Below is a small trained network, with its code and all its weights. Each question gives an input and a target symbol and asks what happens when units are switched off, that is, made to give their printed mean instead of their output.

import numpy as np


def w(rows, s, z=0):
    codes = np.array(rows[::2]) - 128.0
    scale = np.full(codes.shape[1], s)
    scale[-1] = z or s
    return codes * scale


def f(y):
    return np.maximum(y, 0)


def softmax(a):
    e = np.exp(a - a.max(-1, keepdims=True))
    return e / e.sum(-1, keepdims=True)


def log_softmax(a):
    a = a - a.max(-1, keepdims=True)
    return a - np.log(np.exp(a).sum(-1, keepdims=True))


def net(x, mask):
    ids = ['γδεζλμξφψω'.index(c) for c in x.split()]
    T = len(ids)
    res = E[ids] + P[:T]
    u = 0
    for l in range(2):
        r = res
        for j in range(2):
            rows = slice(3 * j, 3 * j + 3)
            q, k, v = (r @ M[l][rows].T for M in (Q, K, V))
            z = softmax(np.where(np.tri(T) > 0, q @ k.T / 3**0.5, -1e9)) @ v
            o = O[l][rows]
            res = res + np.where(mask[u + j], z, o[:, -1]) @ o[:, :-1]
        u += 2
        y = f(res @ A[l][:, :-1].T + A[l][:, -1])
        res = res + np.where(mask[u : u + 12], y, B[l][:, -1]) @ B[l][:, :-1]
        u += 12
    return log_softmax(res[-1] @ U[:, :-1].T + U[:, -1])


Q, K, V, O, A, B = {}, {}, {}, {}, {}, {}
E = w([
[156,93,73,103,161,175,115,81,50,45,125,166],'γ',
[107,195,154,192,193,114,239,100,69,141,144,204],'δ',
[129,92,204,209,168,135,60,178,116,221,80,96],'ε',
[71,3,192,102,152,144,109,129,76,102,135,136],'ζ',
[136,123,83,173,162,220,200,118,113,176,253,83],'λ',
[170,114,187,98,180,136,173,25,157,127,127,76],'μ',
[148,194,74,218,97,201,100,77,143,160,70,138],'ξ',
[13,135,60,163,174,181,50,101,135,57,120,151],'φ',
[198,157,193,70,52,73,39,115,114,151,168,186],'ψ',
[88,162,64,49,86,46,187,199,196,152,150,90],'ω',
],0.0035)
P = w([
[131,129,127,150,127,98,144,140,62,124,138,97],'0',
[134,157,147,85,153,220,142,141,178,131,100,175],'1',
[132,72,95,188,139,32,110,78,145,135,174,128],'2',
[66,184,170,81,56,190,156,122,63,120,89,90],'3',
[182,68,91,123,206,132,128,113,252,152,147,212],'4',
[47,159,145,159,67,83,137,73,78,139,164,62],'5',
],0.003)
Q[0] = w([
[106,91,114,110,147,32,142,227,130,94,107,115],'L0H0',
[74,162,130,161,76,90,125,115,94,142,125,60],'L0H0',
[131,137,94,119,113,79,110,88,191,133,169,156],'L0H0',
[39,148,120,185,58,2,127,59,18,122,191,39],'L0H1',
[201,76,40,200,153,81,91,103,136,107,119,166],'L0H1',
[55,201,178,89,62,217,128,136,40,104,90,73],'L0H1',
],0.022)
K[0] = w([
[123,103,147,138,199,129,205,138,95,120,132,125],'L0H0',
[137,116,100,150,171,106,106,132,171,132,140,181],'L0H0',
[108,116,136,62,114,152,107,154,135,109,99,154],'L0H0',
[167,104,105,113,186,180,121,144,255,164,118,226],'L0H1',
[144,148,186,53,98,194,160,154,133,128,91,139],'L0H1',
[173,76,97,163,127,27,118,104,131,125,171,135],'L0H1',
],0.027)
V[0] = w([
[118,122,188,198,141,109,117,200,98,189,204,125],'L0H0',
[79,201,151,182,145,36,116,102,168,126,117,222],'L0H0',
[117,127,107,195,82,154,138,176,82,171,72,141],'L0H0',
[169,74,235,216,171,202,104,4,49,131,106,148],'L0H1',
[255,186,154,25,57,38,151,74,89,100,84,184],'L0H1',
[23,70,210,163,237,82,219,183,147,161,75,118],'L0H1',
],0.0079)
O[0] = w([
[141,119,108,152,119,103,184,153,24,184,149,160,125],'L0H0',
[67,151,135,143,28,167,142,62,104,160,105,187,143],'L0H0',
[159,127,98,183,133,143,123,189,93,108,72,159,109],'L0H0',
[107,147,89,37,167,52,132,79,90,170,3,154,3],'L0H1',
[56,162,155,122,239,165,50,106,112,207,208,114,182],'L0H1',
[227,52,64,98,33,178,117,89,97,172,106,100,125],'L0H1',
],0.0044,0.0018)
A[0] = w([
[53,186,172,68,132,94,63,103,189,151,186,118,181],'L0N0',
[122,168,75,192,121,192,43,124,167,153,67,106,210],'L0N1',
[111,3,121,57,13,136,155,93,175,197,161,148,176],'L0N2',
[77,195,177,95,76,195,175,106,93,148,102,117,253],'L0N3',
[139,190,155,233,199,163,164,82,100,213,150,76,148],'L0N4',
[61,90,86,188,191,204,202,114,51,77,170,225,167],'L0N5',
[182,59,156,183,151,120,137,228,28,178,70,80,89],'L0N6',
[64,184,24,51,136,40,235,232,173,182,143,104,192],'L0N7',
[133,82,158,126,179,129,109,73,131,128,66,190,231],'L0N8',
[192,96,198,197,105,192,82,104,120,123,158,118,71],'L0N9',
[57,89,93,166,132,72,84,80,80,122,113,85,253],'L0N10',
[212,183,170,40,41,17,105,174,152,148,110,189,159],'L0N11',
],0.0056,0.0011)
B[0] = w([
[30,146,186,162,209,142,149,131,125,141,199,137,250],'L0N0',
[117,157,83,173,117,163,113,146,166,150,83,158,168],'L0N1',
[226,2,82,149,80,105,137,130,80,143,109,143,224],'L0N2',
[109,158,172,113,65,197,176,111,82,143,87,102,223],'L0N3',
[191,148,128,140,87,132,181,62,124,216,147,149,208],'L0N4',
[141,159,80,107,153,181,91,90,68,105,214,183,182],'L0N5',
[86,113,163,164,192,136,143,211,89,199,153,136,151],'L0N6',
[127,171,67,70,103,115,157,220,229,105,168,35,255],'L0N7',
[142,128,124,114,229,111,103,104,124,126,70,141,182],'L0N8',
[165,159,179,116,127,130,46,146,185,93,185,73,184],'L0N9',
[76,115,108,149,81,61,90,65,104,134,118,73,197],'L0N10',
[88,119,155,54,69,86,109,123,164,189,154,219,202],'L0N11',
],0.0072,0.0023)
Q[1] = w([
[112,139,176,148,55,153,123,158,89,92,140,128],'L1H0',
[183,92,108,166,181,99,90,132,194,98,166,171],'L1H0',
[164,127,124,97,190,193,122,163,190,124,122,187],'L1H0',
[91,149,161,65,72,155,154,138,69,138,98,110],'L1H1',
[133,134,182,132,115,183,130,162,111,104,145,121],'L1H1',
[199,104,102,109,254,170,122,153,206,133,119,204],'L1H1',
],0.024)
K[1] = w([
[121,124,26,156,186,67,132,184,130,144,160,113],'L1H0',
[84,178,127,64,92,220,169,185,73,120,98,111],'L1H0',
[85,159,133,162,54,68,140,114,27,132,128,26],'L1H0',
[131,95,91,228,152,34,94,78,124,153,159,149],'L1H1',
[133,153,61,136,120,32,152,130,143,129,143,72],'L1H1',
[57,164,168,142,33,131,136,127,8,125,104,29],'L1H1',
],0.017)
V[1] = w([
[105,76,201,124,103,102,3,197,103,125,158,166],'L1H0',
[52,127,63,166,128,115,133,212,79,139,73,163],'L1H0',
[136,185,65,123,72,154,138,138,119,136,238,182],'L1H0',
[120,49,92,99,140,175,124,169,163,76,190,27],'L1H1',
[154,86,200,103,137,46,178,162,124,229,181,122],'L1H1',
[160,182,145,196,77,160,90,189,188,226,97,92],'L1H1',
],0.014)
O[1] = w([
[140,140,51,163,183,19,133,156,96,140,132,205,120],'L1H0',
[150,195,125,220,55,106,137,163,74,127,169,123,79],'L1H0',
[60,109,155,140,71,144,120,135,169,91,173,217,254],'L1H0',
[139,73,127,158,187,160,119,163,171,19,115,144,195],'L1H1',
[168,47,85,121,154,100,138,141,138,192,221,124,243],'L1H1',
[72,86,122,105,111,126,254,130,30,130,153,143,202],'L1H1',
],0.0076,0.006)
A[1] = w([
[103,139,126,97,42,146,217,100,125,150,90,147,66],'L1N0',
[95,199,78,102,121,65,158,209,194,146,129,28,102],'L1N1',
[80,125,75,117,119,130,146,187,166,75,127,106,6],'L1N2',
[141,147,141,144,70,142,127,163,178,161,204,50,196],'L1N3',
[132,172,190,144,71,99,173,135,106,77,95,148,165],'L1N4',
[148,94,95,126,4,145,77,156,214,128,2,165,126],'L1N5',
[126,144,131,101,99,154,70,43,117,197,134,150,224],'L1N6',
[185,40,85,26,118,127,120,83,113,142,77,94,210],'L1N7',
[63,231,185,141,187,171,56,133,169,80,126,121,152],'L1N8',
[168,179,58,212,173,245,153,61,71,157,62,72,196],'L1N9',
[241,116,39,139,139,74,54,146,158,89,84,164,51],'L1N10',
[147,110,139,176,119,175,123,153,138,87,183,125,254],'L1N11',
],0.0073,0.0015)
B[1] = w([
[131,92,119,132,81,163,52,139,53,107,68,191,198],'L1N0',
[78,54,121,136,186,149,166,115,103,71,107,201,181],'L1N1',
[164,160,171,160,136,149,93,80,92,151,137,121,210],'L1N2',
[80,90,133,116,169,156,130,121,143,67,109,172,229],'L1N3',
[132,206,152,132,141,177,164,100,162,140,109,153,164],'L1N4',
[136,182,53,155,123,78,189,92,221,165,99,197,175],'L1N5',
[155,166,162,151,103,138,74,124,152,205,175,142,213],'L1N6',
[178,44,142,103,132,136,125,137,175,159,34,113,195],'L1N7',
[40,70,101,120,47,72,134,189,126,148,110,26,162],'L1N8',
[137,223,141,137,202,105,212,152,114,44,93,54,171],'L1N9',
[152,153,69,73,106,115,35,113,88,1,168,136,143],'L1N10',
[143,95,107,143,84,155,174,137,171,98,168,127,254],'L1N11',
],0.0088,0.0079)
U = w([
[179,168,64,80,132,80,28,120,109,43,126,112,14],'γ',
[91,190,225,93,122,199,66,91,20,82,112,128,45],'δ',
[83,173,119,164,253,54,155,111,85,208,195,170,144],'ε',
[214,66,60,132,67,54,157,225,10,154,88,99,40],'ζ',
[196,104,162,191,85,181,164,188,154,69,213,77,152],'λ',
[188,105,219,42,215,152,118,91,177,168,65,23,108],'μ',
[181,253,127,202,125,129,234,78,154,109,55,129,79],'ξ',
[43,165,104,137,64,57,129,202,156,123,88,15,85],'φ',
[180,158,147,147,28,109,24,58,157,251,169,155,182],'ψ',
[42,38,87,102,151,166,175,126,185,65,113,225,251],'ω',
],0.0022,0.0015)

Each question gives the input, a string of symbols that net reads in full, and the target symbol t.
The units are the heads (3 rows each of Q, K, V and O) and the neurons (one row each of A and B). Each row of codes is followed by its name. A weight is (code - 128) times the scale printed after its matrix; where a second scale follows, it is the last column's (O, A, B and U).
mask holds one flag per unit, layer by layer, with each layer's heads first. A switched-off unit (its flag False) gives its mean, the last column of its rows in O or B, instead of its output. The means were averaged over made-up inputs and are rounded, as every weight is.
A unit's drop is (log p(t) with every unit on - log p(t) with that unit switched off) / (log p(t) with every unit on - log p(t) with every unit switched off).
unit that matters most: the unit with the biggest drop
top k neurons: the k neurons with the biggest drops, biggest first
which heads matter: for each layer, one digit per head in row order, 1 if its drop is at least 0.15 and else 0, layers parted by /
input ω ω ξ ε, target δ: which heads matter	00 / 01
input ψ ξ ω ξ ω, target δ: which heads matter	00 / 01
input ω ψ λ μ ζ, target μ: which heads matter	00 / 10
input ψ ξ ε, target ψ: which heads matter	01 / 01
input γ ψ γ, target ε: which heads matter	01 / 10
input ω ψ ω ω γ, target λ: which heads matter	01 / 01
input μ ψ ψ ζ, target ε: unit that matters most	L0H1
input ψ ψ ξ, target ψ: which heads matter	01 / 01
input ψ ψ ξ ω λ ψ, target ω: which heads matter	01 / 11
input ψ λ ω ω ξ, target λ: which heads matter	01 / 01
input ψ ω ψ γ ψ μ, target ψ: top 2 neurons	(L1N6, L0N7)
input ψ ξ ξ, target δ: top 2 neurons	(L1N0, L0N1)
input ψ ξ ω, target δ: which heads matter	00 / 11
input μ ψ ω, target ε: unit that matters most	L0H1
input ω ω ω φ ω, target ξ: which heads matter	01 / 01
input ω ξ ω ξ δ γ, target ψ: which heads matter	00 / 01
input λ ω ψ, target λ: which heads matter	01 / 11
input ω ξ ω ζ ζ ξ, target γ: which heads matter	00 / 11
input ω ω ω μ ω ψ, target λ: top 2 neurons	(L0N7, L1N11)
input ω ω ψ ψ, target ε: unit that matters most	L1H0
input ε ω γ ω μ, target λ: top 2 neurons	(L0N7, L1N11)
input ψ ψ λ, target ψ: top 2 neurons	(L1N6, L0N4)
input ω γ ω γ ζ ψ, target γ: top 2 neurons	(L1N10, L0N4)
input γ ψ ξ ψ ψ, target ψ: top 2 neurons	(L1N6, L0N7)
input ω μ ω γ ω, target φ: top 2 neurons	(L1N8, L0N5)
input ω ω μ ξ ψ, target δ: top 3 neurons	(L1N0, L0N1, L0N3)
input ξ ε μ λ, target μ: unit that matters most	L1H0
